In the rows, zero is written as 128.
Each row of numbers belongs to one of the nodes below and depends on some of the facts about them. Some rows are named. Which node is each other row?

Named rows:
J885: [150  83  85 100 190 159  85  78  76 138 132 114 144  80 184 132 108 138
 125 100 156 141 106  97 128 122 125 148 126 146 158  90 124 150 132 128
  81 100 108 160 105 120  88]
J471: [133 119  78 126 120 168 187 122 107 113 142 157 116 131 171 146 117 139
 122 115 185 139 117 104 135  98 142 127 108 147 124 117 162 124 118 145
  96 150 154 142  77 112  52]
J520: [131  88 116 117 121 135 117 143 152 118 125 111 124 156 124 155 100 136
 133 123 143  95 104 113 163  99 135  99 133 111 125 133 138 132 181 137
 112 133 131 152 127 146 109]
J682: [118 108 126  49 191  94 137  42 153 113  74  59  98 133 213 164 196 127
 177  81 129 213  68 132 136  96 111 117  51 150 119  87 226 160 129 130
 176 126 106 123  59 111 122]
J518: [124 114  91  99 164 145 100 111  84 111 138 146 117 111 110 160 125 124
 156 124 133 152 108 100 113 135 124 130 120 176 133 160 140 125 120 140
 145 133 108 123 121 128 117]
J533: [131 128 151 131 124 151 105 148 138 104 133 119 131 139 141 102 142 119
 128  96 107 118 139 161 151 132 114  72 134 121 123 145 116 113 123 117
 119 123 136 168 138 126 148]
J513: [114 101  68 117 177 128 113  99  80 137 130 144 127 146 111 154 112 103
 144 122 146 146  84 133 111 136 157 124 100 155 154 132 162 115 140 132
 112 142 120 131 120 161 116]
J480: [130  93 125 106 115 150 115 155 157 101 128 109 119 147 130 155 117 145
 136 129 134 101 112 104 167  97 120 111 140 117 116 148 130 133 176 141
 120 132 122 145 128 136 112]
J906: [120 133 134 103 149 135 108 151  83 121 174 151 132 145 134 105 180 119
 134 122 101 158 156 164 137 172  93 107 165 100 120 131 156 138 104 125
 128  88 138 188 104 140 152]
J473: [133  89 117 112 122 140 113 144 154 116 128 111 124 149 130 157 101 142
 133 120 140  91 107 112 165 101 133 103 139 117 125 133 133 136 182 136
 112 132 129 154 127 144 109]
J243: [129 125 125 122 135 151 120 131 115 118 138 138 121 120 130 124 132 120
 133 113 134 144 127 137 133 127 119 104 117 132 123 145 136 120 111 133
 125 115 128 136 117 119 114]
J377: [133 137 162 129 116 130 100 149 141 105 141 131 126 133 110 115 127 115
 142  93 105 113 144 152 144 136 109  53 135 138 117 168 116 114 114 121
 152 126 140 161 146 121 152]
J848: [121  99 106 112 167 152 122 108  85 125 122 133 125 118 126 126 128 103
 150 128 159 165 111  98 103 105 116 128  85 127 121 146 134 131 118 146
 118 111 105 120 101 119  95]
J134: [132  92 127 110 115 145 116 151 155 108 125 110 120 145 124 155 108 140
 138 126 139  99 113 102 165  95 121 103 135 112 114 145 129 135 173 140
 123 128 126 148 126 133 108]
J295: [128  92 124 108 119 145 116 149 157 110 125 106 119 148 127 156 110 142
 136 125 138  95 112 110 163  93 123 102 133 117 118 144 133 137 176 139
 123 129 124 148 123 136 110]
J176: [131  94 136 112 111 137 117 152 157 110 126 112 120 144 114 152 105 134
 144 123 143 101 119  96 156  88 117  95 128 111 108 153 125 135 166 145
 133 123 127 142 125 128 104]
J304: [117 113 105 102 145 137 125 128  98 129 154 141 129 129 125 150 131 137
 134 130 144 148 116 122 134 130 118 134 129 131 128 137 160 138 131 138
 128 115 116 137  92 124 112]

Some facts about the nodes:
Π: refers to; τ: belongs to class
J134: Π J820; τ 898
J137: Π J731,J929; τ 146
J140: Π J341,J479,J842; τ 371
J147: Π J820,J473; τ 146
J152: Π J414; τ 898
J176: Π J609,J784,J541; τ 898
J186: τ 146
J190: τ 34
J202: Π J825; τ 146
J203: Π J190; τ 934
J204: τ 371
J208: Π J819,J432; τ 898
J209: τ 898
J213: Π J906,J353,J5; τ 146
J243: Π J819,J456; τ 34
J249: Π J479; τ 934
J26: Π J520; τ 898
J265: Π J509,J606,J760; τ 898
J266: Π J140,J724; τ 934
J267: Π J665; τ 934
J269: Π J555; τ 34
J274: τ 371
J28: Π J563,J134; τ 898
J295: τ 898
J301: Π J561; τ 198
J304: τ 198
J307: Π J819; τ 34
J313: τ 34
J33: τ 371
J330: Π J33; τ 34
J336: Π J176,J42; τ 898
J341: Π J513,J493; τ 898
J353: Π J33; τ 934
J376: Π J209; τ 34
J377: τ 934
J394: Π J665; τ 34
J400: τ 934
J401: Π J313,J760,J941; τ 34
J408: Π J561; τ 898
J409: Π J267; τ 34
J414: τ 898
J418: Π J336; τ 146
J42: Π J588,J626; τ 934
J432: Π J533,J588; τ 371
J456: Π J944; τ 371
J467: Π J606; τ 371
J471: Π J520,J509,J5; τ 146
J473: Π J894; τ 898
J479: τ 898
J480: Π J953; τ 898
J491: τ 676
J493: Π J473; τ 34
J5: Π J533,J953; τ 676
J502: Π J409; τ 898
J509: Π J409,J894; τ 34
J513: Π J274; τ 371
J518: τ 371
J520: Π J493; τ 898
J522: Π J518; τ 34
J533: Π J518,J820; τ 934
J541: Π J394; τ 898
J552: Π J819; τ 371
J555: Π J894; τ 34
J560: Π J929; τ 146
J561: Π J330,J190,J353; τ 198
J563: Π J819,J760,J588; τ 34
J57: Π J760,J953; τ 898
J588: Π J394; τ 676
J597: Π J243,J456,J626; τ 371
J606: τ 34
J609: Π J267; τ 676
J615: Π J701,J353; τ 34
J626: Π J665; τ 34
J651: τ 34
J658: Π J849; τ 34
J665: τ 146
J673: Π J456; τ 371
J682: Π J968; τ 371
J701: Π J563; τ 898
J712: Π J742; τ 934
J724: Π J307,J894; τ 898
J731: τ 676
J742: τ 34
J747: Π J152,J760; τ 898
J760: Π J394,J626; τ 934
J772: Π J888,J842; τ 934
J784: Π J651; τ 898
J803: τ 34
J810: τ 198
J819: Π J134; τ 898
J820: τ 198
J825: Π J701; τ 146
J842: τ 371
J845: Π J147,J408; τ 198
J848: Π J377,J336; τ 371
J849: Π J493; τ 34
J877: Π J810,J673; τ 898
J885: Π J555; τ 371
J888: Π J330; τ 146
J894: τ 34
J906: Π J480; τ 676
J918: Π J673,J651; τ 898
J929: τ 934
J941: Π J606,J456,J336; τ 898
J944: Π J541; τ 898
J953: τ 898
J956: Π J555; τ 898
J967: Π J409,J456,J626; τ 898
J968: τ 146
J986: Π J810,J615; τ 34
J993: Π J208; τ 34
J996: Π J522,J941; τ 34

Name these rows:
No name comes twice in this set of rows, the named rows included.
[118 132 134 104 151 126 110 142  84 133 174 149 135 145 129 108 172 115
 132 119 105 153 158 171 132 168  95  98 157 100 125 127 157 139 100 125
 134  85 139 189  99 139 152] -> J491
[116 126 108  97 134 140 120 137 101 111 159 151 121 127 108 158 137 141
 143 135 130 154 119 113 135 143 113 138 142 143 120 161 158 132 128 142
 146 125 115 125 104 127 121] -> J810
[123 119 103 131 147 135 126 122 111 133 138 139 129 142 132 130 118 110
 123 108 137 134 107 161 134 137 147 100 111 130 143 125 151 113 126 126
 104 130 138 148 119 144 121] -> J849
[123 119 124 119 139 176 134 143 115 111 132 126 120 133 158 111 152 117
 123 126 133 155 126 141 136 119 117 124 111 111 118 140 135 117 115 132
 104 114 121 136 107 120 111] -> J986
[ 97 138 171 101 143 149 104 160 122 117 127 115 119 163 105 133 115 181
  85 144  63  79 171 211 122  88 146  48 138 186 132 124 103 103  94  99
 149 118  78 192  97 129 131] -> J929
[119 121 138 100 153 140 137 109 134 123 115 100 114 136 173 128 154 133
 125 110 122 157 118 160 136 107 123 101  92 130 124 109 163 129 111 123
 128 113 116 146  84 115 114] -> J376
[125 120  86 121 117 189 195 138 111  91 139 154 108 137 177 139 138 140
 124 132 178 153 124  98 137  89 129 141 105 139 111 132 160 118 118 149
  99 152 145 131  73 107  56] -> J202
[115 110 127 147 140 138 128 141 135 129 125 118 140 181 142  90 134  91
 119 100 122 115 113 194 148 129 151  65 107  91 142 118 140 100 140 111
  83 130 148 174 133 159 149] -> J249
[126  87 137 112 116 157 130 156 157 108 118 103 119 154 134 135 122 132
 136 133 147 110 116  99 158  80 118 109 118  87 104 144 127 136 171 146
 110 118 120 140 115 128  99] -> J877
[ 87 145 153  75 166 122 103 155  70 143 169 149 124 162  90 137 143 179
  91 163  59 114 194 215 102 128 124  73 164 168 131 111 142 132  71 108
 166  81  83 213  66 138 137] -> J731

The same nodes again, as new rows of numbers:
Some nodes and their rows:
J266: [109 134 123 118  77 120 109 145  99 119 136 186 129  94  98 129 148 125
 145 124 109 157 139 102 163 173 210 130 138 129 133 128 116 106 116 181
 159 141 122 126 130 114 120 146 108]
J747: [126 121 131 146 175 145 149  99 141 160 129 110 111 118 133 113 121 141
 124 122 140 116 130 127 111 124 115 129 127 158 117 134 127 147 145 112
 171 131 136 117 132 148 109 126  69]
J409: [129 132 132 133  91 126 143 125 117 117 124  86 123 135 131 133 138 121
 119 114 142 166 125 134 120 113  81 125 136 128 128 127 132 158 137 124
 112 136 120 144 136 149 150 116 141]
J330: [142 131 117 116  78 131 124 129 141 131 143 120  99 132 139 124 120 122
 143 118 126 104 130 148 136  89 129 126 111 118 134 108 134 142 138 148
  82 129 129 173 120 132 144 129 185]
J848: [132 132 133  94 222 129 118 154 115 106 141 106 186 126 138 137 100 108
 105 144  95 134 125 120 152 101  84 114 132 121 123 142 128 104 107 142
 100 133 148  70 122 151 142  92  85]
J493: [126 130 129 120  80 115 125  97 134 115 127  82 112 137 130 122 135 114
 128 125 146 176 125 132 136 126 131 120 140 114 150 127 132 137 153 124
  88 124 129 168 130 104 140 146 161]
J996: [132 131 130 122 121 127 138 113 129 126 148  99 130 137 125 122 121 130
 122 111 139 136 130 129 140  98 107 135 132 139 102 129 130 123 161 126
  64 121 153 121 134 132 156 109  95]
J626: [133 131 131 137  84 124 147 134 117 115 123  88 125 138 135 134 135 123
 119 112 142 147 122 137 122 107  61 129 132 131 122 125 131 153 133 115
  93 137 120 144 134 147 150 108 143]
J825: [136 132 131 133 135 128 121 137 129 124 131 168 153 135 129 145 130 133
 128 142 129  87 125 131 126 124 128 124 121 121 119 116 132 116 132 125
 107 122 135 126 133 124 134 107 135]
J877: [121 131 132 149 216 143 132 106 129 160 149 103 119 121 122 121 133 141
 125 110 142  87 129 133 117  99  87 136 115 155 116 120 121 132 121 130
 140 135 135 157 128 124 101 129  80]
J986: [137 134 123 124 143 135 124 131 124 135 163  99 112 132 124 124 126 125
 130 110 131 101 132 138 139  81 113 131 118 137 111 113 129 125 147 150
  57 134 147 161 125 125 148 114 108]
J307: [124 131 134 120  93 115 131 105 124 121 144 108 116 146 126 127 129 124
 123 105 147 148 126 135 131 119 117 141 133 125 117 118 131 116 162 116
  42 119 141 147 133 117 146 131 137]
J243: [126 134 134 127 113 124 136 116 117 126 144 103 121 139 127 129 139 126
 117 107 139 137 126 134 134 104  90 141 131 136 106 120 129 120 149 122
  58 127 135 139 135 125 148 114 117]
J563: [124 129 133 126  81 125 143 126 126 126 142 109 128 144 130 129 124 129
 119 108 148 132 129 136 134 104 102 138 129 132 109 119 133 124 161 124
  57 126 145 134 133 137 145 118 131]
J473: [116 127 139 144 124 127 133  78 137 149 125 113 106 125 132 119 135 135
 129 126 154 140 125 129 114 148 143 132 131 132 148 129 126 139 151  99
 137 128 134 167 131 109  95 163 144]
J313: [134 129 127 130  88 123 147 131 127 120 126  83 115 137 135 129 130 124
 122 111 144 153 124 138 122 105  81 127 129 134 120 128 133 149 139 116
 108 127 122 124 134 151 152 114 146]
J479: [126 125 125 150 139 133 121  83 145 154 119  90  94 126 131 115 141 132
 141 122 152 143 120 141 118 133 121 127 127 126 160 124 125 156 116 110
 180 130 110 180 123  96  93 156 165]

Name these rows:
No name comes twice in this set of rows, the named rows included.
[127 129 111 119  68 132 114 186 114 119 141 209 118  96 112 134 136 137
 152 128  91  99 144 119 154 154 209 127 116 131 127 116 118 122 100 188
 169 137 117 115 122 139 130 133 140] -> J203
[118 124 128 121  12 113 134 171 106 112 110 229 127 111 108 139 143 142
 138 114 112 132 140 116 144 198 205 141 135 126 121 122 122 100 114 147
 150 131 122  88 135 136 123 143 156] -> J533
[127 116 131 139 107 137 155 104 154 158 122 144 101 122 142 112 117 145
 133 119 146 102 131 139 113 133 149 130 122 144 132 122 128 146 157 103
 164 129 142 123 133 140 110 137 135] -> J480
[127 131 131 126 137 131 124  92 137 128 133 155 143 116 126 130 124 131
 123 155 133 120 131 112 139 127 169 107 138 129 130 132 131 118 171 144
  96 127 171 129 134 121 141 120  99] -> J471
[139 135 128 140  13 108 124 155 126 115 108 197 130 144 127 142 140 129
 136 140 130 136 120 133 105 165 163 138 139 107 115 116 136 110 143 122
 122 116 116 131 139 119 132 132 201] -> J820
[129 130 131 126 131 131 144 115 124 126 151  75 132 126 129 120 127 130
 117 113 141 139 130 124 139  95  97 124 131 145 103 135 130 138 161 138
  78 129 147 121 137 149 156 108  76] -> J401
[121 123 133 148 139 145 152  92 143 160 133 142 120 117 138 114 118 145
 125 122 146  97 131 127 113 124 135 129 127 158 121 127 130 139 161 120
 146 131 147 131 137 147 105 133  87] -> J57
[131 131 134 147 114 123 132 135 125 118  93 135 153 134 135 149 140 127
 117 135 138 138 119 130 110 124  77 118 131 123 127 123 133 148 108 106
 153 136 117 123 135 149 133 100 164] -> J665
[134 134 127  81 189 120  94 127 120 110 134 106 167 122 142 127 101 103
 127 158  98 153 124 119 166 118 147 106 137 100 157 142 128 105 116 158
 101 129 152 128 113 119 126 125 133] -> J140
[131 124 125 139 135 144 129 106 151 160 142 143 105 121 134 120 122 137
 142 122 132  74 130 144 115 121 147 132 107 136 141 113 128 139 142 123
 134 133 132 185 123 123  99 147 162] -> J408
[136 127 123 122 140 137 124 118 144 134 141 177 135 119 134 129 106 133
 134 156 122  87 133 122 134 113 181 111 123 129 119 121 134 114 169 148
 110 126 172 126 132 135 144 112 124] -> J213
[133 134 131 146 182 134 127 127 124 128 129 129 162 128 122 139 137 133
 121 145 133 120 124 119 131 115  99 121 132 136 112 130 129 128 119 136
 141 135 130 120 137 140 143  99  86] -> J418
[127 135 132 129 115 122 116 101 136 124 130 161 147 129 122 135 127 128
 126 144 136 122 127 121 128 141 161 125 133 120 132 125 131 105 165 120
  95 120 150 141 134 103 131 130 131] -> J147

